Here is a tiny trained network, its code and every weight. The questions are about switching its units off for an input and a class, where a switched-off unit gives its printed mean instead of its output.

import numpy as np


def w(rows, s, z=0):
    codes = np.array(rows[::2]) - 128.0
    scale = np.full(codes.shape[1], s)
    scale[-1] = z or s
    return codes * scale


def f(y):
    return y / 2 * (1 + np.tanh(0.7978845608 * (y + 0.044715 * y**3)))


def log_softmax(a):
    a = a - a.max(-1, keepdims=True)
    return a - np.log(np.exp(a).sum(-1, keepdims=True))


def net(x, mask):
    res = np.array(x, float).reshape(1, 7) / 4 @ E
    y = f(res @ A[0][:, :-1].T + A[0][:, -1])
    res = res + np.where(mask, y, B[0][:, -1]) @ B[0][:, :-1]
    return log_softmax(res[-1] @ U[:, :-1].T + U[:, -1])


A, B = {}, {}
E = w([
[76,100,229,191],'x0',
[130,138,127,136],'x1',
[127,143,126,138],'x2',
[132,130,119,140],'x3',
[254,165,198,183],'x4',
[130,111,126,119],'x5',
[133,124,128,132],'x6',
],0.0083)
A[0] = w([
[182,78,169,168,108],'n1',
[140,174,158,108,84],'n2',
[68,155,90,71,112],'n3',
[10,130,93,152,155],'n4',
[188,137,74,95,114],'n5',
[62,138,89,133,140],'n6',
[169,115,143,145,66],'n7',
[130,175,102,116,236],'n8',
[159,141,91,101,99],'n9',
[62,127,98,151,71],'n10',
[186,160,171,104,139],'n11',
[163,133,64,87,111],'n12',
[64,116,93,110,81],'n13',
[90,91,120,81,116],'n14',
[93,65,174,213,112],'n15',
[107,83,149,149,47],'n16',
[77,98,104,124,110],'n17',
[125,117,100,181,191],'n18',
[176,121,121,145,254],'n19',
[139,179,133,67,99],'n20',
[110,106,154,171,54],'n21',
],0.012,0.0064)
B[0] = w([
[176,113,155,108,182],'n1',
[144,172,122,183,124],'n2',
[168,130,132,151,202],'n3',
[166,106,140,130,254],'n4',
[77,184,187,124,184],'n5',
[173,98,112,149,196],'n6',
[145,215,114,158,134],'n7',
[86,64,140,134,205],'n8',
[83,188,130,81,151],'n9',
[173,197,120,120,160],'n10',
[187,126,130,203,183],'n11',
[93,166,190,79,185],'n12',
[184,194,100,141,183],'n13',
[204,129,156,110,175],'n14',
[76,194,158,65,219],'n15',
[132,254,88,68,131],'n16',
[172,131,94,125,175],'n17',
[55,57,150,155,167],'n18',
[118,66,77,98,222],'n19',
[90,158,161,111,136],'n20',
[136,222,151,99,138],'n21',
],0.0082,0.0075)
U = w([
[134,44,153,142,253],'0',
[254,124,105,179,20],'1',
[53,163,193,88,13],'2',
[114,35,128,175,184],'3',
],0.0096,0.0052)

Each question gives the input, the list of numbers given to net, and the class t.
The units are the neurons (one row each of A and B). Each row of codes is followed by its name. A weight is (code - 128) times the scale printed after its matrix; where a second scale follows, it is the last column's (A, B and U).
mask holds one flag per neuron, in row order. A switched-off neuron (its flag False) gives its mean, the last column of its row in B, instead of its output. The means were averaged over made-up inputs and are rounded, as every weight is.
A unit's drop is (log p(t) with every unit on - log p(t) with that unit switched off) / (log p(t) with every unit on - log p(t) with every unit switched off).
The circuit of an input: a set's keep is (log p(t) with only the set's units on - log p(t) with every unit switched off) / (log p(t) with every unit on - log p(t) with every unit switched off). Starting from the 12 units with the biggest drops (on a tie, the unit counted first), units are removed one at a time, each time the one whose removal leaves the highest keep (on an exact tie, the one counted first), for as long as the keep stays at least 0.8.
circuit, biggest first: the units of the circuit, biggest drop first
top k neurons: the k neurons with the biggest drops, biggest first
drop of u: that unit's drop, to one decimal
input [-8,-8,3,0,-2,5,-4], class 2: circuit, biggest first	(n12 n5)
input [8,6,-2,8,5,8,3], class 2: circuit, biggest first	(n15)
input [-8,-6,-5,-1,7,-8,-3], class 2: circuit, biggest first	(n5 n12)
input [8,7,-1,2,7,-5,-6], class 2: top 2 neurons	(n15 n21)
input [-6,8,-3,6,-8,-1,7], class 1: circuit, biggest first	(n13 n3)
input [-6,8,-6,8,4,8,-7], class 3: circuit, biggest first	(n19 n8 n13)
input [-5,-2,8,-1,-7,-1,-2], class 1: top 2 neurons	(n13 n3)
input [-6,-5,6,7,3,-1,2], class 3: top 3 neurons	(n15 n19 n8)
input [7,-1,-2,1,-1,2,5], class 2: drop of n21	0.1
input [4,-8,-8,5,-7,1,-6], class 1: drop of n19	0.0
input [8,-6,4,-7,4,-7,-7], class 2: drop of n15	0.7
input [-2,-7,6,-7,5,5,2], class 3: drop of n16	0.1
